Below are the code and all the weights of a small trained network. Each question names an input and a class and asks about switching units off, where a switched-off unit gives its printed mean instead of its output.

import numpy as np


def w(rows, s, z=0):
    codes = np.array(rows[::2]) - 128.0
    scale = np.full(codes.shape[1], s)
    scale[-1] = z or s
    return codes * scale


def f(y):
    return y / 2 * (1 + np.tanh(0.7978845608 * (y + 0.044715 * y**3)))


def log_softmax(a):
    a = a - a.max(-1, keepdims=True)
    return a - np.log(np.exp(a).sum(-1, keepdims=True))


def net(x, mask):
    res = np.array(x, float).reshape(1, 3) / 4 @ E
    y = f(res @ A[0][:, :-1].T + A[0][:, -1])
    res = res + np.where(mask, y, B[0][:, -1]) @ B[0][:, :-1]
    return log_softmax(res[-1] @ U[:, :-1].T + U[:, -1])


A, B = {}, {}
E = w([
[238,86,254,235],'x0',
[13,196,106,239],'x1',
[253,19,156,251],'x2',
],0.0071)
A[0] = w([
[142,140,93,138,77],'neuron 0',
[174,117,74,149,253],'neuron 1',
[204,104,150,60,254],'neuron 2',
[183,98,160,245,229],'neuron 3',
[174,129,97,81,154],'neuron 4',
[120,104,161,63,244],'neuron 5',
[113,135,162,153,94],'neuron 6',
[7,219,89,97,244],'neuron 7',
[151,136,119,119,102],'neuron 8',
],0.016,0.0044)
B[0] = w([
[133,125,125,105,126],'neuron 0',
[99,92,137,63,156],'neuron 1',
[107,115,213,127,190],'neuron 2',
[147,51,68,142,222],'neuron 3',
[111,138,162,131,155],'neuron 4',
[128,156,154,108,166],'neuron 5',
[167,127,132,149,136],'neuron 6',
[143,253,85,141,253],'neuron 7',
[125,130,138,138,129],'neuron 8',
],0.033,0.023)
U = w([
[167,96,79,214,24],'0',
[110,223,89,129,182],'1',
[111,99,231,147,44],'2',
[147,2,83,169,254],'3',
],0.0083,0.0031)

Each question gives the input, the list of numbers given to net, and the class t.
The units are the neurons (one row each of A and B). Each row of codes is followed by its name. A weight is (code - 128) times the scale printed after its matrix; where a second scale follows, it is the last column's (A, B and U).
mask holds one flag per neuron, in row order. A switched-off neuron (its flag False) gives its mean, the last column of its row in B, instead of its output. The means were averaged over made-up inputs and are rounded, as every weight is.
A unit's drop is (log p(t) with every unit on - log p(t) with that unit switched off) / (log p(t) with every unit on - log p(t) with every unit switched off).
The circuit of an input: a set's keep is (log p(t) with only the set's units on - log p(t) with every unit switched off) / (log p(t) with every unit on - log p(t) with every unit switched off). Starting from all 9 units, units are removed one at a time, each time the one whose removal leaves the highest keep (on an exact tie, the one counted first), for as long as the keep stays at least 0.8.
circuit, biggest first: the units of the circuit, biggest drop first
k most important neurons: the k neurons with the biggest drops, biggest first
drop of u: that unit's drop, to one decimal
input [-6,-7,0], class 2: circuit, biggest first : neuron 7; neuron 2
input [-4,-8,8], class 2: circuit, biggest first : neuron 2
input [0,-2,1], class 2: circuit, biggest first : neuron 7; neuron 3
input [-4,-3,6], class 3: 2 most important neurons : neuron 7; neuron 5
input [8,-1,3], class 3: drop of neuron 7 : 0.0
input [-1,6,3], class 3: drop of neuron 7 : 0.6
input [-4,-4,1], class 2: drop of neuron 7 : 0.7
input [7,4,-3], class 3: drop of neuron 7 : 0.5
input [-3,0,3], class 3: 2 most important neurons : neuron 7; neuron 2
input [-2,-3,3], class 2: 2 most important neurons : neuron 7; neuron 3
